[100 = 0]
[ 82  96 116  95  96  98 101   0  96  77 103 109  89  86 144 101 185 108
  88  93] : 7
[ 94 101  64  93  85  93 124 114 106  64  95  79 100 104 107 100  99  98
  74  94] : 2
[ 77 102  76  79  99 106 111 184 104  96  99 108  78 104 143  92  78  89
 122  85] : 8
[ 95  96  96 104  86  90 117  48 108 141 106  94  88 101 128  87 162 105
  95 106] : 6
[ 92  88  96 110 115 110  81  72  96  41  96 100  91 106  57 107 122  99
 152  96] : 7
[119  71  89 102  89  98  97  82  99 159 106  87 122 100  62  90 134 105
  79  95] : 3
[112 112  93  96 106 115  88 106  98  33  95  96 116 106  48 109 131 104
 103  76] : 4
[ 85 102  86 106 106 128 116  61 101  85  97  97  73 107 100 102  91 100
 148 109] : 4
[112 136 104 106 101 102 116  68 112  32 103  99  83 120 136 104 123  98
 108  88] : 6
[140  83 116 106  99  97 101 121  94 114 113 110 113 106 108  82 150  93
  77 100] : 7
[129 142 100 106 100  93 113 113 116  32 101  97 112 112 109 113  64  99
  79  94] : 3
[109 142 122 113 103 110 101  23 115 104 106 105 102 103 130 111  78 111
  96 100] : 3
[109 127 119 104 111 107 110 121  94  57  98 109  83 112 120 106  75  92
 136 114] : 7
[ 89  78  87 106  91  89 117  29  96  61 102  93  91  86 153 100 130  96
  74 100] : 3
[ 94  92  67 107  81 113 123  47 102 151 101  79 106  97 127  94 116 104
  73 102] : 0
[ 97 134  89  85  95 111 130  90  96  32  92  96  88 106 125 107 126 102
  90  89] : 3
[ 76  63 100 103 103 123 109  17  76 112  99 106  80  85 117  91 137  96
 125 132] : 5
[ 72 101  64 104  93 138 121   9 100 128 100  83  90  89 150 105  80 102
  95 101] : 0
[ 77 102  83  96  96  95 113 112  98  35  88  87  88  99  87 110  87 100
 105 104] : 3
[ 97  99 100 105  98 105 116  72  91 108  94  93  77 118  65  86 171 103
 138 122] : 6
[ 89  66  68  93  90  93 104  87  99  70 101  89 109  84 124 102 113  97
  70  81] : 3
[106  87  84 130 101 101  99  78 111 141 110  87 107  99 104 104  26  91
 105 119] : 2
[ 50  64  60  90  98 135 139  77  68  87  82  87  73  91 107 100 111  94
 124 124] : 2
[115  84  73  98  97 107 104 162 103 140 104  84 114 104  92  93  63  94
  81  89] : 3
[103  94 117 105 108  88  90  90 104  68 109 112  82 105 128  97 122  92
 132  97] : 9
[ 62  57  75 109  82  83 113   9 101  88  96  83  92  80 118 101 147 100
  86 114] : 3
[ 46  88  68  94  95 130 120  53  88 132  88  94  72  84 135 103  84 100
 116 117] : 3
[ 85  65 100 113  98  81  91  29 106  87 105  98  93  86 111  99 142 100
 108 102] : 7
[ 84 113 143 104 104  87 105  38  90  33  97 115  90  89 122 107 124 103
  96 121] : 7
[106  87  97 106 108 108  65 114 115 184 118 109 102 100  93  92  73 102
 118  77] : 7
[ 76  81  66 117  90  98 113  30 117 112 107  80  78  93 132  98 108  98
 124 104] : 3
[ 69  89 105  97 103 105  90  79  93  51 103 118  84  80 138  96  87 100
 112 105] : 7
[ 79  94  63  99 100 120  99 139 116 182 104  93  91 102 114  97  34 102
 122  90] : 4
[105 140 116 105  96  70 119 139 111  41  89  94  89 111 104 114  34  98
  94 122] : 4
[ 80  79  52  99  93 101 111 140 113 132 103  83  77 111  89  93  87  94
 120  78] : 4
[ 89  98  97  83  85 106 126  93  86 112  94 103 102  76 156  96 112 102
  51 103] : 3
[ 75  87  85  82  90  96 126 136  85  51  83  94  91  86 134 107  80  96
  75 108] : 3
[ 91 110 121 108 101 110  89  18 107 176 104 104  92  93 117  95 117 112
 112 104] : 6
[109 115  97  87  92 114 115  87  91 117  99  92 102 110 107  90 172 109
  82  88] : 5
[ 91  62  75 105  99 102  81  52 110  88 108  82  94 102  63  95 160 100
 130  79] : 6
[ 56  56  93  86  95 115 103  21  71 127  98 112  84  61 147  89 154 100
  87 105] : 6
[106  97 108 105 112 137  91  51  86 121 104 110 106  96  91  99 108 103
 113 102] : 4
[ 97  64  70  91  90 100 106 116  92  89  98  87 108  99  90  92 154  95
  85  89] : 4
[ 67  81  87 103 104 113  88  41 103 106  97  91  84 103  55  98 150 107
 145  96] : 6
[ 83  86  77  83 107 113  82 110 104  66 105 106  95  89 123 101 109  97
 113  52] : 7
[ 95 115 103  90  89 103 110 104  96 169  89  90 118  93  83 101  67 112
  59 113] : 1
[ 84 130  87  83  92 109 141  98  98  61  91  95  70 115 137  93 135  99
 112  99] : 5
[ 87 116  68  97  89  96 108 153 112  81 100  81 107  88 136 110  52  99
  69  82] : 1
[ 99  96  61  98  86 123 135  50 101 103 103  83 104  94 157  99 113  97
  62  86] : 0
[104  77  71 105  85 100 126  37  98  77  97  75 117  92  98 104 128 100
  58 104] : 0
[ 72 103 120  81 111 104  82  95  86  79  89 115  94  90  76 104 124 110
 122  93] : 8
[ 67  77  84 100  99 112 120  35  83  42  85  89  86  87  94 110 136 100
 114 115] : 3
[ 39  50  68  89  98  93 104  84  87  29  84  95  70  65 128 109  98  90
 112 107] : 5
[ 68  69  81  78  95  97  83  84  97 106  99  98  89  93  76  88 192 106
 124  73] : 8
[ 95  77  80 108  96  85 104  47 108   8 103  93  83  96 117 104 149  92
 109  87] : 6
[125  98  86 109  94 104 123 105 102 106 112 102 103 105 155  90 102  89
  77 107] : 4
[ 99  70 115 103 105 101  93  98  89 118 113 121  81 103 134  81 153  91
 141 106] : 9
[ 90 115 108  97 105 121  99  53  94 137 101 109  84 108 110  94 147 108
 129  95] : 7
[ 91  68  75  86  96 116  96 126  87 138  96  94 117  89  86  99  96 100
  73  86] : 3
[ 73 102  85  97  86 110 112  31  96 114  87  84 101  91  95 109 105 112
  78 109] : 0
[100 110 107  96  99 112 114 107  99 167 111 113  82 106 142  84 125 101
 118  99] : 8
[ 72  92  74 107  98 126  96  19 100 109  96  85 105  86  94 112  91 109
  97  90] : 1
[115  84 102  94  93  99 108  70  90 100 109 107  99  91 171  86 146  94
  58  91] : 6
[103  71  93 126 107 106 104  66  92  43 101  94 100  96 107 109  84  87
 123 119] : 3
[ 74 109  80 103 100 105 108  81 119 130 109 105  72  96 158 101  56  96
 126  83] : 6
[108 102  74 120 104 121 102  73 110  48 101  85 102 102  99 113  69  95
 114  90] : 2
[ 82 100  76  79  98 122 117 117  80  51  84  91  99  93  97 106 100 101
  87  91] : 2
[ 39  19  57  77  93 126 120 108  68 158  96 101  58  84 125  75 163  89
 135 108] : 7
[ 84  44  87 112  97  88  98  87  86  93  98  91 108  81  87  98  85  92
  84 125] : 3
[ 65  50  72  93  95  97 129 117  86  97 101 103  57  91 181  83 125  81
 122 123] : 7
[ 69  60  82  96 101  92  70 100 105 155 106 104  89  83  95  93 103 100
 132  89] : 9
[131 137 128  85 109  81  61 182 111  61  94 107 151 100  40 123  36 111
  61  68] : 5
[120  99 106 106  97 101 126 118  82  36  94  92 114  99 105 104  88  91
  57 123] : 1
[ 96  87  90 101 111  98  89 142 103  66 102 108  80 114  89  97 102  90
 152  92] : 9
[ 80  53  92 115 101 103  88  26  89 101 107 107  94  75 140  97 109  94
 104 111] : 6
[ 66  80  94  94 107 115  92 127  90 148  96 112  86  89 109  99  43  98
 121 110] : 6
[ 86  74  67  84  96 111  95  92  97 101 100  93 106  89  94  96 141 103
  94  65] : 4
[ 89  74  69  92  91 133 121  61  80 113  94  86 110  91 101  95 130 101
  78  97] : 1
[ 73  79 103 105 100 102 101   0  93  64  99 103  64  96  99  95 200 106
 137 102] : 8
[ 91  65  65 106  91 135 132  38  82 174 100  85  97  93 116  85 129  98
  94 117] : 0
[110 140 134 109 111  88  71  61 117  79 102 114 124  90  99 125  25 111
  68  86] : 4
[ 93  96  90 117 100 136 123   0  95  93 103  92  88  95 149 104 122  97
 109 116] : 1
[112  90  96  87 104 114 100 120  82  35  99 100 108  95 118  97 161  94
  81  74] : 6
[ 70  91  73  88  96 102  97  86 111  89 101  96  68 107 104  95 154 103
 144  77] : 8
[ 65  71  73  97 100 129 113  86  97 182 106 102  69  95 143  86  94  93
 141 107] : 6
[ 95 103 112  94 107  95  69  86 112  83 107 108 111  82 111 111  74 103
  96  66] : 6
[100 101  84 112  92 103 116  22 108  55 102  88  98  99 120 107 145  99
  95  98] : 3
[ 81 111 106  92 111  99  77 101  97  24  87 105 105  88  78 122  68 103
 107  88] : 5
[110  58 108 120 101  82  86 125 105 175 110 104 100  97  89  85  72  93
 109 121] : 7
[ 78 100  94 116  93 105 101   7 112 160 100  86  87  98 104 102  86 109
 115 120] : 3
